Below are the code and all the weights of a small trained network. Each question names an input and a target symbol and asks about switching units off, where a switched-off unit gives its printed mean instead of its output.

import numpy as np


def w(rows, s, z=0):
    codes = np.array(rows[::2]) - 128.0
    scale = np.full(codes.shape[1], s)
    scale[-1] = z or s
    return codes * scale


def f(y):
    return np.maximum(y, 0)


def softmax(a):
    e = np.exp(a - a.max(-1, keepdims=True))
    return e / e.sum(-1, keepdims=True)


def log_softmax(a):
    a = a - a.max(-1, keepdims=True)
    return a - np.log(np.exp(a).sum(-1, keepdims=True))


def net(x, mask):
    ids = ['ΠΩεησψ'.index(c) for c in x.split()]
    T = len(ids)
    res = E[ids] + P[:T]
    u = 0
    for l in range(2):
        r = res
        for j in range(3):
            rows = slice(3 * j, 3 * j + 3)
            q, k, v = (r @ M[l][rows].T for M in (Q, K, V))
            z = softmax(np.where(np.tri(T) > 0, q @ k.T / 3**0.5, -1e9)) @ v
            o = O[l][rows]
            res = res + np.where(mask[u + j], z, o[:, -1]) @ o[:, :-1]
        u += 3
        y = f(res @ A[l][:, :-1].T + A[l][:, -1])
        res = res + np.where(mask[u : u + 4], y, B[l][:, -1]) @ B[l][:, :-1]
        u += 4
    return log_softmax(res[-1] @ U[:, :-1].T + U[:, -1])


Q, K, V, O, A, B = {}, {}, {}, {}, {}, {}
E = w([
[221,173,59],'Π',
[86,127,118],'Ω',
[189,127,123],'ε',
[95,109,246],'η',
[78,69,38],'σ',
[117,163,121],'ψ',
],0.013)
P = w([
[56,172,231],'0',
[222,59,197],'1',
[254,61,155],'2',
[236,66,143],'3',
[204,69,130],'4',
[123,27,80],'5',
[107,80,190],'6',
[99,112,172],'7',
[103,135,178],'8',
[59,136,192],'9',
[60,151,161],'10',
],0.0085)
Q[0] = w([
[39,91,180],'0.h1',
[119,139,253],'0.h1',
[160,161,93],'0.h1',
[88,132,198],'0.h2',
[175,183,30],'0.h2',
[127,154,173],'0.h2',
[79,81,167],'0.h3',
[150,122,67],'0.h3',
[101,120,115],'0.h3',
],0.013)
K[0] = w([
[170,119,124],'0.h1',
[200,40,143],'0.h1',
[211,214,84],'0.h1',
[131,107,165],'0.h2',
[141,227,27],'0.h2',
[112,180,128],'0.h2',
[14,135,189],'0.h3',
[254,96,122],'0.h3',
[74,75,63],'0.h3',
],0.0086)
V[0] = w([
[164,145,81],'0.h1',
[13,173,111],'0.h1',
[95,2,110],'0.h1',
[170,145,52],'0.h2',
[182,97,210],'0.h2',
[48,137,99],'0.h2',
[230,136,121],'0.h3',
[50,171,150],'0.h3',
[175,190,228],'0.h3',
],0.0082)
O[0] = w([
[178,51,101,84],'0.h1',
[144,201,126,51],'0.h1',
[223,175,51,149],'0.h1',
[167,192,136,39],'0.h2',
[131,37,71,253],'0.h2',
[84,168,96,69],'0.h2',
[86,145,202,126],'0.h3',
[181,31,108,137],'0.h3',
[3,103,195,229],'0.h3',
],0.0059,0.0072)
A[0] = w([
[110,134,168,80],'0.n1',
[97,97,142,247],'0.n2',
[172,101,64,7],'0.n3',
[100,173,1,26],'0.n4',
],0.0086,0.0011)
B[0] = w([
[37,140,153,170],'0.n1',
[245,99,2,255],'0.n2',
[106,113,169,136],'0.n3',
[156,111,43,139],'0.n4',
],0.008,0.0057)
Q[1] = w([
[107,92,119],'1.h1',
[127,169,207],'1.h1',
[110,169,248],'1.h1',
[74,201,156],'1.h2',
[112,213,105],'1.h2',
[204,55,80],'1.h2',
[147,146,55],'1.h3',
[45,188,198],'1.h3',
[165,123,2],'1.h3',
],0.0096)
K[1] = w([
[74,156,125],'1.h1',
[83,184,61],'1.h1',
[158,127,171],'1.h1',
[103,61,164],'1.h2',
[104,77,85],'1.h2',
[91,33,183],'1.h2',
[35,158,9],'1.h3',
[110,96,188],'1.h3',
[143,141,167],'1.h3',
],0.011)
V[1] = w([
[127,114,79],'1.h1',
[110,2,55],'1.h1',
[129,43,118],'1.h1',
[99,57,36],'1.h2',
[169,39,71],'1.h2',
[168,84,166],'1.h2',
[146,101,198],'1.h3',
[11,189,158],'1.h3',
[135,165,111],'1.h3',
],0.0093)
O[1] = w([
[226,118,55,133],'1.h1',
[100,244,131,250],'1.h1',
[129,248,186,218],'1.h1',
[184,50,160,161],'1.h2',
[113,146,121,183],'1.h2',
[40,182,90,173],'1.h2',
[62,92,47,160],'1.h3',
[246,150,254,70],'1.h3',
[123,107,128,94],'1.h3',
],0.0061,0.013)
A[1] = w([
[162,129,45,246],'1.n1',
[112,251,154,62],'1.n2',
[146,6,130,189],'1.n3',
[129,106,84,85],'1.n4',
],0.013,0.0014)
B[1] = w([
[108,119,236,178],'1.n1',
[181,57,163,254],'1.n2',
[255,69,250,161],'1.n3',
[212,146,75,155],'1.n4',
],0.0074,0.008)
U = w([
[156,73,115,254],'Π',
[196,126,79,14],'Ω',
[19,121,140,36],'ε',
[90,181,133,222],'η',
[247,142,40,34],'σ',
[169,125,244,65],'ψ',
],0.013,0.0039)

Each question gives the input, a string of symbols that net reads in full, and the target symbol t.
The units are the heads (3 rows each of Q, K, V and O) and the neurons (one row each of A and B). Each row of codes is followed by its name. A weight is (code - 128) times the scale printed after its matrix; where a second scale follows, it is the last column's (O, A, B and U).
mask holds one flag per unit, layer by layer, with each layer's heads first. A switched-off unit (its flag False) gives its mean, the last column of its rows in O or B, instead of its output. The means were averaged over made-up inputs and are rounded, as every weight is.
A unit's drop is (log p(t) with every unit on - log p(t) with that unit switched off) / (log p(t) with every unit on - log p(t) with every unit switched off).
The circuit of an input: a set's keep is (log p(t) with only the set's units on - log p(t) with every unit switched off) / (log p(t) with every unit on - log p(t) with every unit switched off). Starting from the 12 units with the biggest drops (on a tie, the unit counted first), units are removed one at a time, each time the one whose removal leaves the highest keep (on an exact tie, the one counted first), for as long as the keep stays at least 0.8.
circuit, biggest first: the units of the circuit, biggest drop first
k most important neurons: the k neurons with the biggest drops, biggest first
k most important neurons of layer l: the k neurons of layer l with the biggest drops, biggest first
heads that matter: for each layer, one digit per head in row order, 1 if its drop is at least 0.15 and else 0, layers parted by /
drop of u: that unit's drop, to one decimal
input Π η ε ε, target ε: heads that matter => 000 / 110
input η ψ ε ε ψ, target ε: 2 most important neurons => [1.n3 1.n4]
input η η ψ η σ, target η: heads that matter => 000 / 000
input η η η η η, target ε: heads that matter => 000 / 101
input η Π ε Π η η Π η Π, target ε: circuit, biggest first => [1.h1 0.n2 0.h3]
input ε η ψ ε Π ε ε, target ε: 2 most important neurons => [1.n2 1.n3]
input Π η η ε η ε, target η: most important neuron => [1.n3]
input Ω Π Ω, target ψ: 2 most important neurons => [1.n3 0.n2]
input ε ε Π η ε ψ ψ η, target Π: 2 most important neurons => [0.n2 1.n3]
input ψ η ε Π Π ε Π η, target Π: heads that matter => 000 / 010
input η Π η η, target η: 2 most important neurons => [0.n2 1.n2]
input Ω η η η, target η: circuit, biggest first => [1.h1 0.h3 1.n2 1.h3]
input ε σ η ψ Π η σ, target η: 2 most important neurons => [1.n1 1.n2]
input ψ η η η η ψ Ω σ Π, target ψ: most important neuron of layer 1 => [1.n2]
input Π Ω Π ψ ε, target ψ: 2 most important neurons => [1.n3 0.n2]
input Π ε ε ψ, target ε: 2 most important neurons of layer 1 => [1.n2 1.n3]
input η Π Π η Π ε η ε η Π, target ε: 2 most important neurons of layer 1 => [1.n3 1.n4]
input η η η η, target ε: drop of 1.h3 => 0.4
input ε Π η Π Π, target η: drop of 1.h2 => 0.0
input ε σ ψ σ η ε, target η: drop of 1.h3 => 0.1
